Below are the code and all the weights of a small trained network. Each question names an input and a target symbol and asks about switching units off, where a switched-off unit gives its printed mean instead of its output.

import numpy as np


def w(rows, s, z=0):
    codes = np.array(rows[::2]) - 128.0
    scale = np.full(codes.shape[1], s)
    scale[-1] = z or s
    return codes * scale


def norm(h):
    return h / np.sqrt((h * h).mean(-1, keepdims=True) + 1e-5)


def f(y):
    return np.maximum(y, 0)


def softmax(a):
    e = np.exp(a - a.max(-1, keepdims=True))
    return e / e.sum(-1, keepdims=True)


def log_softmax(a):
    a = a - a.max(-1, keepdims=True)
    return a - np.log(np.exp(a).sum(-1, keepdims=True))


def net(x, mask):
    ids = ['ΣΩβδηλφψ'.index(c) for c in x.split()]
    T = len(ids)
    res = E[ids] + P[:T]
    q, k, v = (norm(res) @ M[0].T for M in (Q, K, V))
    z = softmax(np.where(np.tri(T) > 0, q @ k.T / 2**0.5, -1e9)) @ v
    res = res + np.where(mask[0], z, O[0][:, -1]) @ O[0][:, :-1]
    y = f(norm(res) @ A[0][:, :-1].T + A[0][:, -1])
    res = res + np.where(mask[1:17], y, B[0][:, -1]) @ B[0][:, :-1]
    return log_softmax(norm(res)[-1] @ U[:, :-1].T + U[:, -1])


Q, K, V, O, A, B = {}, {}, {}, {}, {}, {}
E = w([
[110,130,136,143,165,114,123,84,95,155,139,155],'Σ',
[136,164,111,173,126,121,84,157,148,126,133,140],'Ω',
[94,189,248,96,56,74,158,136,132,110,100,136],'β',
[126,133,126,149,198,119,125,140,140,112,156,143],'δ',
[108,91,122,97,128,125,88,160,114,146,113,182],'η',
[134,148,109,157,146,77,127,110,165,124,143,147],'λ',
[150,116,102,181,147,148,126,156,145,149,95,155],'φ',
[165,89,166,142,140,98,129,151,121,164,137,153],'ψ',
],0.015)
P = w([
[166,103,215,84,90,243,145,103,113,127,144,48],'0',
[113,118,148,138,73,114,37,168,193,202,192,122],'1',
[136,110,132,150,78,115,69,159,172,206,196,143],'2',
[193,135,110,140,88,122,74,153,122,155,178,163],'3',
[154,150,115,117,114,108,67,166,123,144,160,174],'4',
[152,161,118,131,120,67,83,167,96,134,141,158],'5',
[147,160,119,111,125,67,114,171,114,146,120,151],'6',
[134,167,114,132,156,49,111,164,91,134,113,162],'7',
[118,161,94,126,152,18,126,174,84,145,107,161],'8',
[119,164,114,103,166,26,151,181,94,143,99,187],'9',
[130,163,115,103,191,5,153,179,89,140,65,177],'10',
[125,156,138,96,199,23,186,185,87,126,58,205],'11',
[132,173,125,79,234,1,176,186,76,131,32,179],'12',
[107,170,127,84,204,12,151,195,101,145,37,174],'13',
],0.0044)
Q[0] = w([
[150,158,131,180,205,56,107,198,118,215,98,254],'h0',
[51,183,216,103,53,115,162,134,130,95,113,106],'h0',
],0.0082)
K[0] = w([
[122,164,254,57,54,182,245,102,148,74,60,72],'h0',
[147,94,90,115,205,6,247,196,89,127,31,224],'h0',
],0.0057)
V[0] = w([
[82,57,115,75,88,187,75,245,24,168,61,157],'h0',
[182,175,90,181,86,123,75,235,255,100,126,115],'h0',
],0.0063)
O[0] = w([
[109,179,61,97,113,107,221,207,57,254,221,76,100],'h0',
[6,83,162,121,173,71,146,185,210,169,37,85,2],'h0',
],0.0069,0.0049)
A[0] = w([
[120,108,58,118,155,127,149,168,109,198,180,87,86],'n0',
[177,166,128,127,117,151,102,108,93,117,117,150,135],'n1',
[73,122,45,76,140,152,195,162,115,139,163,9,8],'n2',
[159,141,68,97,101,144,177,146,79,148,193,101,34],'n3',
[129,106,76,169,164,167,134,131,137,161,141,132,128],'n4',
[104,160,116,84,58,139,197,117,116,118,170,66,94],'n5',
[112,91,136,113,144,140,103,122,153,66,89,138,130],'n6',
[150,115,147,118,133,164,97,97,143,97,105,124,95],'n7',
[127,145,140,129,172,143,137,156,124,136,149,142,82],'n8',
[82,148,158,124,152,100,140,171,138,150,79,115,118],'n9',
[122,107,175,146,112,156,124,118,138,70,99,145,72],'n10',
[96,142,136,134,133,97,134,118,141,103,100,139,2],'n11',
[95,162,91,137,88,125,175,146,113,179,160,123,138],'n12',
[166,121,80,140,129,173,142,117,122,141,123,131,143],'n13',
[126,138,118,142,113,80,112,113,152,122,156,163,105],'n14',
[92,112,123,137,132,141,151,151,144,156,80,77,105],'n15',
],0.011,0.004)
B[0] = w([
[192,130,228,74,147,179,100,101,135,107,137,61,182],'n0',
[61,181,165,166,151,144,171,140,112,113,154,133,254],'n1',
[186,114,108,191,14,39,30,125,116,223,96,255,165],'n2',
[4,94,28,110,71,154,109,96,157,34,117,58,211],'n3',
[77,128,194,83,140,92,135,153,127,132,120,93,164],'n4',
[72,107,91,173,133,68,53,149,103,169,89,183,156],'n5',
[148,120,59,83,115,120,177,168,129,179,153,93,176],'n6',
[159,150,118,131,110,131,188,117,133,172,158,117,165],'n7',
[99,120,130,93,139,153,88,134,64,98,91,86,156],'n8',
[173,119,88,183,170,186,182,107,83,54,174,140,241],'n9',
[141,179,105,42,137,163,128,85,154,188,153,79,155],'n10',
[140,120,61,116,179,153,151,152,136,103,112,129,166],'n11',
[234,59,164,108,187,140,121,156,135,107,72,123,178],'n12',
[100,117,111,196,134,114,193,134,164,85,148,130,191],'n13',
[135,162,163,74,156,141,178,140,98,149,120,98,203],'n14',
[98,120,167,191,122,116,213,145,156,98,197,144,174],'n15',
],0.0069,0.0075)
U = w([
[147,104,124,135,140,113,46,31,183,104,22,167,204],'Σ',
[165,140,83,177,91,154,116,64,103,69,163,163,161],'Ω',
[64,179,222,104,98,105,91,122,134,172,113,138,143],'β',
[119,102,177,59,143,162,117,133,98,69,123,1,2],'δ',
[120,99,49,106,85,88,58,146,97,192,96,116,246],'η',
[179,183,85,47,158,126,203,104,165,215,143,92,47],'λ',
[36,86,103,164,145,78,190,150,161,134,119,115,160],'φ',
[254,85,206,153,158,118,131,149,108,150,122,157,33],'ψ',
],0.0049,0.0023)

Each question gives the input, a string of symbols that net reads in full, and the target symbol t.
The units are the heads (2 rows each of Q, K, V and O) and the neurons (one row each of A and B). Each row of codes is followed by its name. A weight is (code - 128) times the scale printed after its matrix; where a second scale follows, it is the last column's (O, A, B and U).
mask holds one flag per unit, heads first, then neurons. A switched-off unit (its flag False) gives its mean, the last column of its rows in O or B, instead of its output. The means were averaged over made-up inputs and are rounded, as every weight is.
A unit's drop is (log p(t) with every unit on - log p(t) with that unit switched off) / (log p(t) with every unit on - log p(t) with every unit switched off).
The circuit of an input: a set's keep is (log p(t) with only the set's units on - log p(t) with every unit switched off) / (log p(t) with every unit on - log p(t) with every unit switched off). Starting from the 12 units with the biggest drops (on a tie, the unit counted first), units are removed one at a time, each time the one whose removal leaves the highest keep (on an exact tie, the one counted first), for as long as the keep stays at least 0.8.
units of the circuit, in order: the units of the circuit, biggest drop first
k most important neurons: the k neurons with the biggest drops, biggest first
drop when u is switched off: that unit's drop, to one decimal
input η ψ Σ Σ Σ Ω ψ β, target ψ: 2 most important neurons -> [n12 n3]
input Ω η ψ δ ψ β δ δ, target δ: 2 most important neurons -> [n8 n2]
input η Ω β Σ Σ η, target η: units of the circuit, in order -> [h0 n1 n6]
input λ λ Σ Σ φ β Ω Σ Σ λ, target λ: units of the circuit, in order -> [n14 n1 h0]
input Ω Ω Ω Σ η, target φ: units of the circuit, in order -> [h0]
input ψ φ Σ Σ, target δ: units of the circuit, in order -> [h0 n0 n3 n12]
input φ Σ Σ η Σ φ, target ψ: 2 most important neurons -> [n2 n0]
input Ω Σ Σ λ Ω Σ β λ, target λ: units of the circuit, in order -> [n14 h0 n1]
input δ Σ Ω Σ Σ Σ Σ Σ η, target λ: units of the circuit, in order -> [h0 n6 n10 n7]
input η λ Σ Σ Σ η, target η: 3 most important neurons -> [n2 n3 n5]
input Ω Ω Σ Ω λ β, target λ: 3 most important neurons -> [n10 n6 n3]
input φ Ω Ω φ Ω Ω ψ Ω δ, target ψ: 3 most important neurons -> [n2 n0 n9]
input Σ β Σ Σ δ, target δ: 3 most important neurons -> [n8 n2 n4]
input λ Ω Σ Ω ψ φ, target Σ: units of the circuit, in order -> [h0]
input η λ Σ Ω ψ λ Σ Σ Σ Ω Ω Σ Σ δ, target η: 2 most important neurons -> [n2 n3]
input λ Σ δ Σ φ Σ ψ ψ Σ Σ φ φ ψ ψ, target Σ: drop when h0 is switched off -> 0.9
input λ δ Ω λ φ Σ ψ δ Ω Ω Σ Ω, target Σ: drop when n9 is switched off -> 0.0
input λ Ω Σ Σ η ψ Ω Σ λ, target Σ: drop when n7 is switched off -> 0.0
input ψ ψ Σ β Σ, target β: drop when h0 is switched off -> 0.1
input δ η δ, target λ: most important neuron -> [n6]
input φ Σ φ Σ Σ Ω Ω ψ Σ Σ Ω φ φ λ, target ψ: 3 most important neurons -> [n2 n0 n12]
